Below are the code and all the weights of a small trained network. Each question names an input and a target symbol and asks about switching units off, where a switched-off unit gives its printed mean instead of its output.

import numpy as np


def w(rows, s, z=0):
    codes = np.array(rows[::2]) - 128.0
    scale = np.full(codes.shape[1], s)
    scale[-1] = z or s
    return codes * scale


def f(y):
    return y / 2 * (1 + np.tanh(0.7978845608 * (y + 0.044715 * y**3)))


def softmax(a):
    e = np.exp(a - a.max(-1, keepdims=True))
    return e / e.sum(-1, keepdims=True)


def log_softmax(a):
    a = a - a.max(-1, keepdims=True)
    return a - np.log(np.exp(a).sum(-1, keepdims=True))


def net(x, mask):
    ids = ['Ωγεζλμπψ'.index(c) for c in x.split()]
    T = len(ids)
    res = E[ids] + P[:T]
    u = 0
    for l in range(2):
        r = res
        for j in range(2):
            rows = slice(2 * j, 2 * j + 2)
            q, k, v = (r @ M[l][rows].T for M in (Q, K, V))
            z = softmax(np.where(np.tri(T) > 0, q @ k.T / 2**0.5, -1e9)) @ v
            o = O[l][rows]
            res = res + np.where(mask[u + j], z, o[:, -1]) @ o[:, :-1]
        u += 2
        y = f(res @ A[l][:, :-1].T + A[l][:, -1])
        res = res + np.where(mask[u : u + 4], y, B[l][:, -1]) @ B[l][:, :-1]
        u += 4
    return log_softmax(res[-1] @ U[:, :-1].T + U[:, -1])


Q, K, V, O, A, B = {}, {}, {}, {}, {}, {}
E = w([
[135,74,105,57,104,176,142,122,134],'Ω',
[71,32,254,120,148,113,123,138,195],'γ',
[87,146,81,81,151,177,129,122,89],'ε',
[140,125,114,154,98,103,157,207,98],'ζ',
[136,193,103,207,134,71,166,170,148],'λ',
[119,194,72,149,156,99,164,139,101],'μ',
[184,144,149,200,70,148,53,160,217],'π',
[159,161,96,117,74,35,209,125,229],'ψ',
],0.0064)
P = w([
[217,86,114,86,240,95,120,162,180],'0',
[97,105,171,165,38,234,203,126,116],'1',
[124,132,183,165,144,176,185,30,108],'2',
[139,91,109,85,164,58,13,111,121],'3',
[74,139,157,199,55,218,236,158,141],'4',
[160,122,177,190,137,174,197,2,108],'5',
[85,142,148,26,166,53,7,206,88],'6',
[58,138,106,196,87,213,237,168,186],'7',
],0.0079)
Q[0] = w([
[114,88,123,104,101,98,85,147,158],'L0H0',
[178,83,173,170,203,115,66,38,121],'L0H0',
[150,123,113,149,49,147,98,163,146],'L0H1',
[104,115,72,205,30,234,118,253,240],'L0H1',
],0.063)
K[0] = w([
[102,87,133,87,143,143,150,163,163],'L0H0',
[153,95,159,183,150,182,198,52,130],'L0H0',
[139,134,108,93,131,133,61,205,179],'L0H1',
[2,153,85,38,112,61,6,236,167],'L0H1',
],0.073)
V[0] = w([
[108,50,164,202,135,89,160,190,50],'L0H0',
[91,90,49,76,162,90,205,89,61],'L0H0',
[125,252,25,181,171,108,125,147,75],'L0H1',
[160,135,104,97,146,250,70,144,83],'L0H1',
],0.017)
O[0] = w([
[75,140,147,123,118,119,139,234,1,148],'L0H0',
[134,10,88,166,63,93,238,120,135,109],'L0H0',
[217,117,212,86,70,98,125,26,82,2],'L0H1',
[130,63,93,244,165,127,168,86,40,102],'L0H1',
],0.0074,0.0089)
A[0] = w([
[117,119,132,169,78,137,138,63,89,8],'L0N0',
[231,179,4,116,95,98,71,177,68,100],'L0N1',
[173,83,110,84,139,40,18,120,135,161],'L0N2',
[190,111,109,74,187,79,70,172,149,98],'L0N3',
],0.018,0.012)
B[0] = w([
[22,133,72,110,91,28,1,2,170,175],'L0N0',
[121,123,78,113,148,191,217,99,209,164],'L0N1',
[56,124,63,158,166,157,131,200,171,227],'L0N2',
[201,26,137,141,82,94,123,56,64,254],'L0N3',
],0.0091,0.0076)
Q[1] = w([
[96,253,231,134,127,244,182,155,116],'L1H0',
[161,166,112,180,104,215,196,46,129],'L1H0',
[134,15,34,88,166,121,84,224,189],'L1H1',
[89,123,71,201,208,170,90,202,128],'L1H1',
],0.051)
K[1] = w([
[70,177,130,124,158,135,130,255,170],'L1H0',
[172,82,103,105,135,89,132,159,141],'L1H0',
[97,92,104,136,207,121,125,214,156],'L1H1',
[121,158,177,86,144,155,84,201,128],'L1H1',
],0.067)
V[1] = w([
[101,126,137,170,113,155,131,106,162],'L1H0',
[116,113,131,131,86,165,169,138,152],'L1H0',
[128,161,108,118,126,176,254,66,229],'L1H1',
[127,27,222,150,145,98,95,161,128],'L1H1',
],0.0095)
O[1] = w([
[27,128,131,80,95,166,107,140,106,255],'L1H0',
[60,229,135,157,167,180,161,140,117,169],'L1H0',
[207,12,221,199,98,47,4,140,130,167],'L1H1',
[206,169,26,161,106,163,181,26,127,121],'L1H1',
],0.0029,0.0057)
A[1] = w([
[235,198,224,47,82,120,140,112,73,2],'L1N0',
[137,140,190,148,31,139,198,63,38,140],'L1N1',
[148,162,219,76,51,100,122,72,54,11],'L1N2',
[158,191,181,73,185,167,4,121,96,85],'L1N3',
],0.014,0.0075)
B[1] = w([
[24,80,235,91,228,60,198,91,169,179],'L1N0',
[178,122,150,115,186,62,84,154,68,254],'L1N1',
[175,210,10,170,121,137,156,144,155,207],'L1N2',
[175,105,131,185,170,169,82,89,131,232],'L1N3',
],0.013,0.0051)
U = w([
[182,43,53,219,122,156,254,121,119,160],'Ω',
[73,144,69,102,149,129,66,193,131,116],'γ',
[66,89,121,133,106,79,47,86,65,96],'ε',
[202,122,185,93,98,125,97,183,15,171],'ζ',
[156,135,131,136,168,96,140,116,133,39],'λ',
[184,175,80,146,109,110,108,139,113,73],'μ',
[173,152,140,160,131,158,87,102,130,98],'π',
[192,188,176,48,48,146,122,90,172,255],'ψ',
],0.0043,0.0064)

Each question gives the input, a string of symbols that net reads in full, and the target symbol t.
The units are the heads (2 rows each of Q, K, V and O) and the neurons (one row each of A and B). Each row of codes is followed by its name. A weight is (code - 128) times the scale printed after its matrix; where a second scale follows, it is the last column's (O, A, B and U).
mask holds one flag per unit, layer by layer, with each layer's heads first. A switched-off unit (its flag False) gives its mean, the last column of its rows in O or B, instead of its output. The means were averaged over made-up inputs and are rounded, as every weight is.
A unit's drop is (log p(t) with every unit on - log p(t) with that unit switched off) / (log p(t) with every unit on - log p(t) with every unit switched off).
The circuit of an input: a set's keep is (log p(t) with only the set's units on - log p(t) with every unit switched off) / (log p(t) with every unit on - log p(t) with every unit switched off). Starting from all 12 units, units are removed one at a time, each time the one whose removal leaves the highest keep (on an exact tie, the one counted first), for as long as the keep stays at least 0.8.
circuit, biggest first: the units of the circuit, biggest drop first
most important unit: the unit with the biggest drop
top k neurons: the k neurons with the biggest drops, biggest first
k most important neurons of layer l: the k neurons of layer l with the biggest drops, biggest first
which heads matter: for each layer, one digit per head in row order, 1 if its drop is at least 0.15 and else 0, layers parted by /
input λ γ Ω μ γ, target μ: circuit, biggest first : L1N2; L0H1; L0N2; L1N1
input λ γ π γ γ π π ψ, target π: which heads matter : 10 / 00
input γ Ω Ω γ ε γ π, target Ω: circuit, biggest first : L0N1; L0N3; L0N2
input λ ζ ε μ ε, target μ: 2 most important neurons of layer 0 : L0N0; L0N2
input λ ε γ ζ λ, target ζ: circuit, biggest first : L0H1; L1N1; L0N2
input ε ε μ ζ ψ ε γ, target Ω: most important unit : L1H1
input μ ζ γ γ ε γ γ ε, target γ: circuit, biggest first : L0H1; L0N3
input γ ψ γ Ω, target Ω: which heads matter : 00 / 00
input γ Ω γ γ γ ζ λ, target Ω: top 3 neurons : L0N1; L0N3; L0N2
input μ Ω μ ζ μ π μ Ω, target μ: which heads matter : 11 / 00
input ζ π λ ε, target Ω: 3 most important neurons of layer 0 : L0N3; L0N2; L0N1
input π ψ Ω ψ Ω π ζ ψ, target ζ: 2 most important neurons of layer 0 : L0N2; L0N0
input γ γ γ π γ, target π: top 3 neurons : L1N3; L0N3; L0N2
input ε γ ψ ε π, target ε: circuit, biggest first : L0H1; L0N0; L0H0
input γ ψ γ μ, target Ω: most important unit : L0N1
input Ω Ω ψ, target ψ: circuit, biggest first : L0H1; L0N2
input λ γ ε ψ, target Ω: circuit, biggest first : L0N1; L0N3
input γ Ω γ ψ γ, target ψ: 2 most important neurons of layer 0 : L0N3; L0N2
input π Ω λ μ ψ, target μ: top 4 neurons : L1N2; L0N0; L0N2; L1N1
input Ω ε γ ε ε μ ε μ, target ε: most important unit : L0H1
input γ γ ε λ ε, target λ: top 2 neurons : L1N0; L0N2
input Ω π λ, target λ: top 2 neurons : L1N0; L0N2
input ψ ε π Ω, target Ω: 3 most important neurons of layer 0 : L0N3; L0N0; L0N1
input ε π π μ, target Ω: 3 most important neurons of layer 0 : L0N3; L0N1; L0N0
input μ λ γ π Ω μ, target μ: top 4 neurons : L1N2; L0N0; L0N2; L1N1
input γ λ ζ γ Ω, target γ: which heads matter : 01 / 00
